Here is a tiny trained network, its code and every weight. The questions are about switching its units off for an input and a target symbol, where a switched-off unit gives its printed mean instead of its output.

import numpy as np


def w(rows, s, z=0):
    codes = np.array(rows[::2]) - 128.0
    scale = np.full(codes.shape[1], s)
    scale[-1] = z or s
    return codes * scale


def norm(h):
    return h / np.sqrt((h * h).mean(-1, keepdims=True) + 1e-5)


def f(y):
    return np.maximum(y, 0)


def softmax(a):
    e = np.exp(a - a.max(-1, keepdims=True))
    return e / e.sum(-1, keepdims=True)


def log_softmax(a):
    a = a - a.max(-1, keepdims=True)
    return a - np.log(np.exp(a).sum(-1, keepdims=True))


def net(x, mask):
    ids = ['γδεζηθλξπτφ'.index(c) for c in x.split()]
    T = len(ids)
    res = E[ids] + P[:T]
    u = 0
    for l in range(2):
        q, k, v = (norm(res) @ M[l].T for M in (Q, K, V))
        z = softmax(np.where(np.tri(T) > 0, q @ k.T / 2**0.5, -1e9)) @ v
        res = res + np.where(mask[u], z, O[l][:, -1]) @ O[l][:, :-1]
        u += 1
        y = f(norm(res) @ A[l][:, :-1].T + A[l][:, -1])
        res = res + np.where(mask[u : u + 4], y, B[l][:, -1]) @ B[l][:, :-1]
        u += 4
    return log_softmax(norm(res)[-1] @ U[:, :-1].T + U[:, -1])


Q, K, V, O, A, B = {}, {}, {}, {}, {}, {}
E = w([
[100,101,57,214,140,73,119,56,235,100,118],'γ',
[170,107,114,126,84,185,113,77,90,146,252],'δ',
[96,62,25,125,151,121,54,125,124,87,129],'ε',
[160,90,11,198,88,80,124,112,224,120,144],'ζ',
[37,81,88,183,219,101,111,37,142,47,122],'η',
[62,83,58,178,147,100,98,84,152,52,158],'θ',
[92,90,79,196,149,89,136,30,235,126,161],'λ',
[98,52,46,149,91,127,63,139,189,128,147],'ξ',
[110,81,27,168,146,89,87,72,184,111,128],'π',
[146,134,87,96,182,180,165,26,119,198,52],'τ',
[148,109,3,137,120,111,63,156,163,110,73],'φ',
],0.0052)
P = w([
[195,115,24,233,159,231,133,112,97,10,117],'0',
[31,202,81,64,86,170,96,112,149,139,164],'1',
[171,63,23,211,202,185,108,119,128,43,121],'2',
[59,148,89,59,63,127,145,108,131,139,137],'3',
[180,53,31,179,214,151,82,114,156,50,134],'4',
[73,132,114,78,57,91,149,111,128,146,125],'5',
[199,67,62,185,220,121,54,111,154,51,133],'6',
[79,112,151,86,46,60,143,116,116,135,97],'7',
[223,54,86,189,232,123,39,103,144,47,118],'8',
[90,113,163,91,52,1,141,132,101,147,85],'9',
[255,49,95,181,227,108,29,104,144,52,116],'10',
],0.0056)
Q[0] = w([
[200,40,27,160,118,78,67,87,146,41,157],'0.h0',
[138,1,34,159,167,96,95,83,194,122,86],'0.h0',
],0.0063)
K[0] = w([
[111,95,183,108,89,10,133,163,103,156,161],'0.h0',
[120,129,174,95,124,2,144,137,112,175,67],'0.h0',
],0.0077)
V[0] = w([
[170,108,138,70,159,181,125,71,72,176,185],'0.h0',
[131,97,152,159,76,130,94,152,100,92,253],'0.h0',
],0.0057)
O[0] = w([
[176,105,193,153,153,126,53,120,160,89,68,3],'0.h0',
[157,60,110,3,141,73,155,113,181,94,181,12],'0.h0',
],0.0062,0.0013)
A[0] = w([
[105,106,110,54,99,115,126,85,119,141,152,220],'0.n0',
[253,99,187,164,208,156,105,123,119,108,128,100],'0.n1',
[172,52,101,60,120,100,155,137,197,62,188,223],'0.n2',
[109,124,141,26,79,175,149,77,148,179,153,3],'0.n3',
],0.0059,0.0026)
B[0] = w([
[63,120,91,177,67,137,78,117,155,128,108,218],'0.n0',
[125,83,118,173,121,39,84,206,150,3,94,189],'0.n1',
[145,171,186,121,159,178,168,80,52,135,41,255],'0.n2',
[122,160,103,164,157,107,116,212,190,149,211,165],'0.n3',
],0.0061,0.0071)
Q[1] = w([
[108,115,2,131,129,65,165,134,113,101,181],'1.h0',
[154,144,178,43,100,74,159,230,219,204,218],'1.h0',
],0.0081)
K[1] = w([
[134,91,117,140,136,67,133,147,105,86,144],'1.h0',
[167,153,67,153,187,244,132,118,163,49,164],'1.h0',
],0.011)
V[1] = w([
[111,126,32,49,100,223,27,213,16,73,64],'1.h0',
[4,69,113,157,231,86,84,93,95,54,114],'1.h0',
],0.0038)
O[1] = w([
[145,81,139,108,118,32,95,151,101,156,172,255],'1.h0',
[1,174,171,40,136,115,55,158,190,159,156,238],'1.h0',
],0.009,0.004)
A[1] = w([
[152,111,208,40,245,237,129,108,196,1,98,112],'1.n0',
[167,93,233,101,174,95,168,86,16,141,16,53],'1.n1',
[117,85,55,141,205,106,41,136,106,102,154,3],'1.n2',
[128,165,82,155,228,222,102,147,173,138,203,56],'1.n3',
],0.005,0.0053)
B[1] = w([
[178,146,96,124,47,132,119,110,144,174,141,229],'1.n0',
[49,117,132,105,121,77,202,254,109,116,124,217],'1.n1',
[162,169,196,147,113,167,192,113,141,174,125,254],'1.n2',
[138,82,180,85,139,120,151,213,146,81,138,159],'1.n3',
],0.0096,0.0028)
U = w([
[109,85,99,99,197,205,176,195,149,53,161,150],'γ',
[145,127,137,229,167,139,64,160,122,87,92,164],'δ',
[103,153,111,105,51,125,87,9,87,189,58,184],'ε',
[199,122,112,180,183,89,171,136,89,228,212,140],'ζ',
[202,86,131,54,89,65,140,136,150,51,75,166],'η',
[178,116,203,81,254,26,89,110,82,158,145,6],'θ',
[137,75,23,128,183,169,171,69,42,95,126,160],'λ',
[74,149,112,102,106,110,66,211,215,138,196,128],'ξ',
[189,156,106,107,56,218,143,135,214,102,109,58],'π',
[164,175,246,135,139,158,203,148,191,159,134,173],'τ',
[59,130,156,110,121,92,232,175,47,139,79,82],'φ',
],0.0094,0.0025)

Each question gives the input, a string of symbols that net reads in full, and the target symbol t.
The units are the heads (2 rows each of Q, K, V and O) and the neurons (one row each of A and B). Each row of codes is followed by its name. A weight is (code - 128) times the scale printed after its matrix; where a second scale follows, it is the last column's (O, A, B and U).
mask holds one flag per unit, layer by layer, with each layer's heads first. A switched-off unit (its flag False) gives its mean, the last column of its rows in O or B, instead of its output. The means were averaged over made-up inputs and are rounded, as every weight is.
A unit's drop is (log p(t) with every unit on - log p(t) with that unit switched off) / (log p(t) with every unit on - log p(t) with every unit switched off).
The circuit of an input: a set's keep is (log p(t) with only the set's units on - log p(t) with every unit switched off) / (log p(t) with every unit on - log p(t) with every unit switched off). Starting from all 10 units, units are removed one at a time, each time the one whose removal leaves the highest keep (on an exact tie, the one counted first), for as long as the keep stays at least 0.8.
circuit, biggest first: the units of the circuit, biggest drop first
most important unit: the unit with the biggest drop
k most important neurons of layer l: the k neurons of layer l with the biggest drops, biggest first
input γ π ζ, target τ: circuit, biggest first : [1.n2; 0.n0]
input τ ζ δ ζ τ, target λ: circuit, biggest first : [0.h0; 1.h0]
input τ δ τ ζ ε τ, target φ: circuit, biggest first : [0.h0; 0.n0; 1.n1]
input ζ ξ τ, target φ: circuit, biggest first : [0.h0; 1.n1; 0.n2; 0.n3]
input η θ δ τ λ γ τ, target γ: circuit, biggest first : [0.h0; 1.n3; 1.h0]
input γ ζ δ, target λ: circuit, biggest first : [0.h0; 1.h0; 0.n3]
input τ τ η τ τ γ θ λ τ, target π: circuit, biggest first : [1.h0; 1.n0]
input η η ζ, target ξ: circuit, biggest first : [1.h0]
input ξ θ δ τ π τ δ δ, target φ: circuit, biggest first : [0.n2; 0.h0; 1.n1]
input π ξ δ ε τ τ δ θ ε φ ε, target ζ: circuit, biggest first : [0.h0; 1.n2]
input δ ε λ δ ζ ζ θ, target λ: circuit, biggest first : [0.h0; 1.h0]
input λ τ τ τ ζ ε φ θ τ δ ε, target η: 2 most important neurons of layer 1 : [1.n0; 1.n1]
input π τ τ η τ τ δ τ γ δ φ, target η: 2 most important neurons of layer 1 : [1.n0; 1.n1]
input δ λ θ, target π: most important unit : 1.n0
input τ π τ θ ξ π θ, target τ: 2 most important neurons of layer 1 : [1.n2; 1.n3]
input δ λ δ, target π: 2 most important neurons of layer 1 : [1.n0; 1.n3]
input θ π τ, target τ: 2 most important neurons of layer 0 : [0.n2; 0.n0]
input ζ ζ τ ζ τ θ τ τ τ θ, target ε: 2 most important neurons of layer 1 : [1.n1; 1.n3]
input γ θ η, target ε: 3 most important neurons of layer 0 : [0.n2; 0.n3; 0.n1]
input τ θ τ, target ε: 2 most important neurons of layer 1 : [1.n0; 1.n1]
input δ ε δ τ τ θ ε, target ε: most important unit : 0.n2
